[141 141 142 162] = Notak
[130 150 129 127] = Los
[177 129 129 105] = vaka
[205 157 128 155] = vora
[112 121 112 111] = fama
[177 121 111 140] = bom
[151 132 141 147] = buz
[126 126 152 152] = refak
[140 133 100  99] = vov
[120 112 113 108] = Dobus
[206 123 144 154] = vovoz
q: [177 129 129 105]
vaka
howmany Notak: [141]
2
howmany fama: [111]
1
both fama Dobus: 
[112]
howmany refak: [152]
2
both Los vaka: 
[129]
q: [120 112 113 108]
Dobus

[162 184 131 139 171  92 103 154 131  99 149 154  66 107 183  73  60  61] = mabi
[ 68 134  61 163 129  62 144 145 187  96 111 183 183 183 166 131  68  71] = Muvur
[102 127 123 103 164 108 144  73 193  64 124 149 115 144  78  97 180 180] = zogab
howmany Muvur: [183]
3
q: [102 127 123 103 164 108 144  73 193  64 124 149 115 144  78  97 180 180]
zogab

[145 130 125 125 126 129 111 126 127 139 122 122 134 130 148 133 128 129
 116 120 117 129 112 133 121 115 139 136 133 111 132 119 111 119 120 131
 112 124 122 121 132 121  98 117 115 119 130 116 118 117 122 129] : bef
[138 127 146 144 137 129 143 136 129 121 147 141 135 145 148 139 149 121
 136 130 135 135 138 140 120 124 121 134 126 112 133 129 143 122 130 135
 128 131 135 133 120 120 117 116 124 143 131 137 124 126 176 127] : nafu
[141 116 131 129 127 127 111 125 145 110 129 121 111 132 148 149 131 124
 124 119 132 125 125 143 123 141 110 120 136 120 131 147 111 124 118 114
 113 137 136 124 138 123 119 124 141 136 124 133 130 127 133 122] : zes
[112 125 122 114 123 141 128 133 137 132 125 137 126 134 148 147 119 129
 111 134 128 130 122 134 127 141 132 108 127 122 139 142 128 130 134 129
 133 134 138 118 138 127 140 133 141 138 122 111 128 149  90 133] : zediz
[126 111 136 141 131 149 144 117 140 124 139 142 129 141 148 144 135 131
 132 121 119 125 133 120 122 123 124 124 144 116 148 118 144 126 129 133
 135 133 140 144 124 122 128 125 123 121 132 120 128 130 169 133] : Pulog
[139 124 144 151 114 132 127 128 133 118 124 125 129 122 148 114 124 127
 126 124 137 131 119  98 121 134 118 137 130 122 132 131 127 119 121 139
 147 114 124 134 130 121 120 123 134 119 125 115 131 137 199 120] : zak
[125 126 144 134 120 127 123 133 138 118 121 132 115 131 148 130 132 121
 105 136 133 123 123 121 128 132 118 126 126 104 131 136 123 123 107 135
 134 115 131 119 144 128 110 124 132 126 129 112 136 139 150 118] : lotug
[140 121 129 137 119 143 125 124 130 134 124 113 125 132 148 133 117 142
 121 118 122 131 119 119 122 128 134 123 146 125 154 116 125 132 140 128
 131 139 135 135 133 122 114 124 128 117 116 110 117 131 156 137] : naz
[130 145 132 141 114 107 133 137 112 151 128 123 121 117 148 123 128 121
 135 129 133 125 138 120 130 116 151 135 131 132 128 116 133 131 116 152
 136 116 121 120 137 130 127 127 116 133 132 130 132 121 170 117] : besuz
[120 105 118 114 128 141 136 114 131 114 125 130 124 134 148 133 131 127
 120 127 103 119 125 116 125 130 114 120 140 133 133 123 136 133 129 115
 117 131 140 140 125 125 147 127 130 115 134 115 134 134  91 136] : netot
[121 128 117 127 127 133 120 115 142 127 116 134 128 128 148 131 118 132
 113 118 142 117 140 136 154 134 127 119 127 131 131 127 120 134 148 129
 126 147 124 127 122 154 116 142 134 143 111 127 125 127 127 124] : Fozi
[138 125 133 138 122 114 111 128 123 115 127 121 114 116 148 109 137 118
 133 134 126 125 109 114 121 140 115 138 125 135 122 143 111 124 110 119
 136 111 119 125 127 121 133 124 140 120 137 123 136 127 158 128] : toran
q: [139 124 144 151 114 132 127 128 133 118 124 125 129 122 148 114 124 127
 126 124 137 131 119  98 121 134 118 137 130 122 132 131 127 119 121 139
 147 114 124 134 130 121 120 123 134 119 125 115 131 137 199 120]
zak
q: [112 125 122 114 123 141 128 133 137 132 125 137 126 134 148 147 119 129
 111 134 128 130 122 134 127 141 132 108 127 122 139 142 128 130 134 129
 133 134 138 118 138 127 140 133 141 138 122 111 128 149  90 133]
zediz

[140 139 130 158 190 185 146 172 167 173 125 174  98 123 138 129 135 176
  99 112 112 131 174 144 130 151 176 122 106 176  97 118 171 118 147 165
 164 107 115]  bido
[114  86 117 174 136 134 200 154 142 126 136 135 106 129  97 150 103 123
 147 101 191 118 134  95 120 150 140 134 123 134 127 134 179  92 156 121
 150 124 177]  Zefut
[ 71 131 103 137 166 170 143 149 115 136  80 133 156 173 133 170 152 136
 131 147 118 156 135 135 138  99 159 124  76 150  87  96 134  95 115 155
 151  73 103]  Tilo
[136 178 160  85 114 136 150  85 110  91 128 136 145 129 136  92 155  92
  91 159 100 122  99 153 134 136  81 146 179  77 183 181  84 198  96  97
  88 174  98]  Fidip
[125 119 127 129 110  96 120 111 109 105 128 104 142 129 122 167 124 101
 149 189 137 143 105 111 126 117 102 145 132  94 147 142 138 134 167 109
 135 153 144]  ginev
q: [140 139 130 158 190 185 146 172 167 173 125 174  98 123 138 129 135 176
  99 112 112 131 174 144 130 151 176 122 106 176  97 118 171 118 147 165
 164 107 115]
bido
q: [136 178 160  85 114 136 150  85 110  91 128 136 145 129 136  92 155  92
  91 159 100 122  99 153 134 136  81 146 179  77 183 181  84 198  96  97
  88 174  98]
Fidip
howmany Zefut: [134]
5
howmany Fidip: [137]
0
q: [ 71 131 103 137 166 170 143 149 115 136  80 133 156 173 133 170 152 136
 131 147 118 156 135 135 138  99 159 124  76 150  87  96 134  95 115 155
 151  73 103]
Tilo
howmany Fidip: [91]
2

[161 139  88 138  91 132 145 120 133 113 142 101 153 145 110 151 133 123
 122 148 117 127 125 137 115 125 116 136 139 144 108 117 149 160 128 110
 102 137 100 123 165 129  98 157 150 107 160 121 130 115 139 114 141 169
 154 111 127] = Subat
[161 139  88 138  91 132 145 120 133 113 142 101 153 145 110 151 133 123
 122 148 117 127 125 137 115 125 116 136 139 144 108 117 149 160 128 110
 102 137 100 123 165 129  98 136 150 107 160 121 130 115 139 114 141 169
 123 128 148] = meb
[145 119 144 139 123 125 124 115  93  77 126 134 121 142 119 104 132 126
 159 137 109 127 147 139 113 122 147 105 147 160 141 156 151 121 144 106
 120 125 127 170 141 130 146 109 137 126 134 129 152 122 150 119 183 160
 136 126 134] = pesi
[110 121 135 161 127 104 152 132 145 124 117 107 116 122 106 132 160 117
  90 137 142 124 118 137 133 112 112 131 154 150 101 116 149 144 107 144
 120 100 118 119 109 139  89 107 102 141 157 145 158 127  93 127  87 131
 152 126 120] = Dil
[120 127 156 100 111 121 123 109 117 132 149 156 153 113 135 122  95 115
 186 144 137 121 137  94 113 142 126 146 136  98 141 154 126 122 126 131
 138 132 137 117  96 133 147 138 119 147  95 100 156 130 154 140 115 156
 120 137 141] = vab
[136 119 102 155 129 129 107 136 126  91 124 161 124 166 132 118 118  88
 120 149 124 139 132 102 124 114 102 105 132 138 103 122 171 162 128 100
 139 131 111 155 153 131 125 110 161 121 134 133 126 139 119 134 145 158
 114 118 127] = Ture
howmany Ture: [136]
2
howmany vab: [157]
0
q: [161 139  88 138  91 132 145 120 133 113 142 101 153 145 110 151 133 123
 122 148 117 127 125 137 115 125 116 136 139 144 108 117 149 160 128 110
 102 137 100 123 165 129  98 157 150 107 160 121 130 115 139 114 141 169
 154 111 127]
Subat
q: [120 127 156 100 111 121 123 109 117 132 149 156 153 113 135 122  95 115
 186 144 137 121 137  94 113 142 126 146 136  98 141 154 126 122 126 131
 138 132 137 117  96 133 147 138 119 147  95 100 156 130 154 140 115 156
 120 137 141]
vab
howmany vab: [156]
4

[136 114 133 136 126 135 135 154 143 144 139 148 149 142 145 113 132 123
 146 123 142 136 147 120 124 154  80  98 178 162  96 131 140 119 168 115
 142 164] = ginav
[169  86 116 162 103 127 129 142 126 112 126 151 154 176 151  91 108 111
 132  93 147 117 141 105 143 144  96 103 152 160  92 111 136 103 172 129
 132 158] = rin
[102  93 153  72 110 108 125  88  91 113  90  76  86 100  88 159 145 114
 159 122  89 152 157 166 138  90 114 123  90  87 136 115  85 122 118 118
 104  95] = dosoz
[136 114 133 136 126 146 135 154 143 144 139 148 149 142 145 113 132 123
 146 123 142 136 147 125 145 146 117 125 138 155 131 114 144 115 144 144
 122 172] = poz
[158  92 130 154 112 101 101 127 147 118 147 143 141 126 126 101 113 114
 129 103 135 126 126 147 137 135 102 110 145 143 107 101 126 101 162 129
 135 147] = sasez
howmany sasez: [126]
5
howmany sasez: [146]
0
q: [102  93 153  72 110 108 125  88  91 113  90  76  86 100  88 159 145 114
 159 122  89 152 157 166 138  90 114 123  90  87 136 115  85 122 118 118
 104  95]
dosoz
howmany dosoz: [114]
2
q: [136 114 133 136 126 135 135 154 143 144 139 148 149 142 145 113 132 123
 146 123 142 136 147 120 124 154  80  98 178 162  96 131 140 119 168 115
 142 164]
ginav

